Below are the code and all the weights of a small trained network. Each question names an input and a class and asks about switching units off, where a switched-off unit gives its printed mean instead of its output.

import numpy as np


def w(rows, s, z=0):
    codes = np.array(rows[::2]) - 128.0
    scale = np.full(codes.shape[1], s)
    scale[-1] = z or s
    return codes * scale


def f(y):
    return np.maximum(y, 0)


def log_softmax(a):
    a = a - a.max(-1, keepdims=True)
    return a - np.log(np.exp(a).sum(-1, keepdims=True))


def net(x, mask):
    res = np.array(x, float).reshape(1, 7) / 4 @ E
    y = f(res @ A[0][:, :-1].T + A[0][:, -1])
    res = res + np.where(mask, y, B[0][:, -1]) @ B[0][:, :-1]
    return log_softmax(res[-1] @ U[:, :-1].T + U[:, -1])


A, B = {}, {}
E = w([
[125,136,121,141,127,131,133,138],'x0',
[74,173,139,183,164,105,41,89],'x1',
[86,106,181,211,70,151,181,73],'x2',
[185,247,152,116,102,103,150,109],'x3',
[59,136,133,102,144,51,168,135],'x4',
[149,106,189,139,83,90,89,218],'x5',
[130,125,136,124,133,129,129,125],'x6',
],0.013)
A[0] = w([
[127,96,143,136,85,163,245,157,105],'N1',
[169,225,186,88,103,113,152,95,53],'N2',
[137,136,93,90,138,141,84,151,35],'N3',
[175,113,205,127,91,131,97,176,106],'N4',
[122,175,157,188,164,103,33,87,44],'N5',
[54,155,111,119,161,48,183,147,82],'N6',
[173,115,138,159,166,218,95,149,50],'N7',
[147,139,128,134,110,170,97,121,24],'N8',
[59,163,141,166,130,73,63,120,60],'N9',
[132,139,191,121,115,143,87,204,30],'N10',
[140,116,134,180,127,101,103,86,134],'N11',
[52,124,159,90,159,63,186,134,21],'N12',
[94,138,117,115,89,118,107,160,106],'N13',
[87,157,157,143,148,142,52,92,3],'N14',
[147,70,149,132,174,161,114,129,50],'N15',
[138,154,68,107,199,172,165,65,90],'N16',
[206,128,127,155,90,240,56,124,116],'N17',
[170,107,96,74,122,137,150,149,99],'N18',
[155,125,122,152,106,190,116,130,103],'N19',
[48,62,98,132,133,178,117,179,59],'N20',
[182,114,129,121,133,165,103,59,113],'N21',
[161,155,54,65,201,82,88,169,94],'N22',
[90,55,110,108,171,109,114,147,122],'N23',
[79,121,185,214,69,134,203,76,69],'N24',
[170,94,178,68,105,128,203,120,108],'N25',
[169,148,88,107,198,92,114,157,7],'N26',
[151,105,102,74,75,137,162,139,29],'N27',
[138,137,165,159,73,122,141,79,21],'N28',
[99,142,112,109,114,106,159,142,132],'N29',
[126,132,52,138,178,159,172,79,89],'N30',
[179,96,163,193,102,69,89,194,60],'N31',
[177,211,153,98,106,105,131,118,105],'N32',
[126,108,163,134,76,92,80,207,56],'N33',
[127,136,82,149,106,152,120,96,110],'N34',
[142,128,101,122,106,150,163,134,77],'N35',
[88,140,141,149,155,127,72,120,56],'N36',
],0.012,0.0041)
B[0] = w([
[168,219,121,126,186,198,84,204,214],'N1',
[165,36,57,237,49,112,133,70,226],'N2',
[136,108,206,136,158,170,135,89,176],'N3',
[49,82,82,93,167,119,172,124,209],'N4',
[184,189,97,136,184,176,160,192,233],'N5',
[121,194,167,120,128,30,102,184,201],'N6',
[145,169,156,154,123,31,70,121,198],'N7',
[125,146,133,126,114,66,103,156,157],'N8',
[177,183,93,131,167,172,129,197,212],'N9',
[95,121,93,71,134,141,188,73,189],'N10',
[149,158,137,109,168,156,123,200,177],'N11',
[93,214,156,141,115,2,59,135,193],'N12',
[90,127,124,112,114,126,125,132,151],'N13',
[253,192,76,99,172,191,179,159,192],'N14',
[135,104,89,194,103,98,107,97,175],'N15',
[51,100,82,56,130,95,229,98,224],'N16',
[95,183,169,101,126,14,41,159,252],'N17',
[198,220,142,151,178,182,104,197,188],'N18',
[139,157,151,109,106,84,97,116,180],'N19',
[172,86,89,232,49,156,112,79,220],'N20',
[98,134,115,107,124,44,148,165,187],'N21',
[131,70,251,98,109,240,70,76,249],'N22',
[144,96,108,215,48,120,111,98,210],'N23',
[136,14,230,47,110,217,81,80,255],'N24',
[159,207,103,168,200,163,141,216,197],'N25',
[142,55,182,108,109,192,85,74,193],'N26',
[165,175,96,138,154,193,161,168,174],'N27',
[160,72,165,114,102,155,94,70,181],'N28',
[117,151,134,144,129,96,102,159,158],'N29',
[33,89,84,92,144,109,207,115,210],'N30',
[76,108,95,67,144,121,230,83,214],'N31',
[125,60,101,234,84,112,106,61,219],'N32',
[95,115,79,69,136,92,227,57,208],'N33',
[115,123,126,82,134,111,129,135,166],'N34',
[128,133,124,134,175,133,135,151,156],'N35',
[174,170,106,143,151,195,150,163,181],'N36',
],0.0074,0.014)
U = w([
[138,113,242,98,133,192,128,108,100],'0',
[178,178,96,142,178,174,163,184,90],'1',
[75,128,84,72,141,104,222,95,95],'2',
[149,110,82,252,75,118,139,92,97],'3',
[121,175,184,127,135,32,103,154,251],'4',
],0.012,0.011)

Each question gives the input, the list of numbers given to net, and the class t.
The units are the neurons (one row each of A and B). Each row of codes is followed by its name. A weight is (code - 128) times the scale printed after its matrix; where a second scale follows, it is the last column's (A, B and U).
mask holds one flag per neuron, in row order. A switched-off neuron (its flag False) gives its mean, the last column of its row in B, instead of its output. The means were averaged over made-up inputs and are rounded, as every weight is.
A unit's drop is (log p(t) with every unit on - log p(t) with that unit switched off) / (log p(t) with every unit on - log p(t) with every unit switched off).
The circuit of an input: a set's keep is (log p(t) with only the set's units on - log p(t) with every unit switched off) / (log p(t) with every unit on - log p(t) with every unit switched off). Starting from the 12 units with the biggest drops (on a tie, the unit counted first), units are removed one at a time, each time the one whose removal leaves the highest keep (on an exact tie, the one counted first), for as long as the keep stays at least 0.8.
circuit, biggest first: the units of the circuit, biggest drop first
most important unit: the unit with the biggest drop
k most important neurons: the k neurons with the biggest drops, biggest first
drop of u: that unit's drop, to one decimal
input [2,6,0,8,-5,8,-7], class 2: most important unit => N31
input [2,7,-2,-8,-7,-8,7], class 2: 4 most important neurons => N16, N30, N2, N32
input [0,2,8,-1,-7,-8,1], class 0: 3 most important neurons => N24, N28, N33
input [3,7,-2,-4,-2,-7,2], class 1: 2 most important neurons => N14, N5
input [-3,-3,3,3,8,-7,-5], class 4: 4 most important neurons => N12, N6, N31, N33
input [-8,2,1,7,-7,1,7], class 3: 4 most important neurons => N2, N32, N6, N12
input [-7,-3,-3,-2,0,-1,-6], class 0: 2 most important neurons => N5, N9
input [-7,3,4,3,-6,6,-5], class 2: circuit, biggest first => N31, N4
input [-4,6,-1,-7,-6,6,1], class 3: 3 most important neurons => N20, N23, N15
input [-7,6,-5,-8,-1,0,8], class 3: 2 most important neurons => N23, N20
input [-4,8,-6,-8,4,-3,2], class 1: 4 most important neurons => N14, N9, N2, N5
input [-8,-1,-5,-6,-7,4,-4], class 4: 3 most important neurons => N17, N2, N7
input [-2,1,1,-2,-5,-5,0], class 2: 2 most important neurons => N16, N30
input [-6,-7,-1,6,-8,2,-6], class 4: circuit, biggest first => N17
input [-2,-1,-2,6,-1,-5,-8], class 3: 4 most important neurons => N2, N32, N31, N33
input [4,-1,2,0,0,-1,-8], class 0: drop of N21 => 0.1
input [-4,8,-2,-7,5,7,3], class 1: drop of N9 => 0.3
input [-3,8,6,-5,5,3,-8], class 1: drop of N9 => 0.2
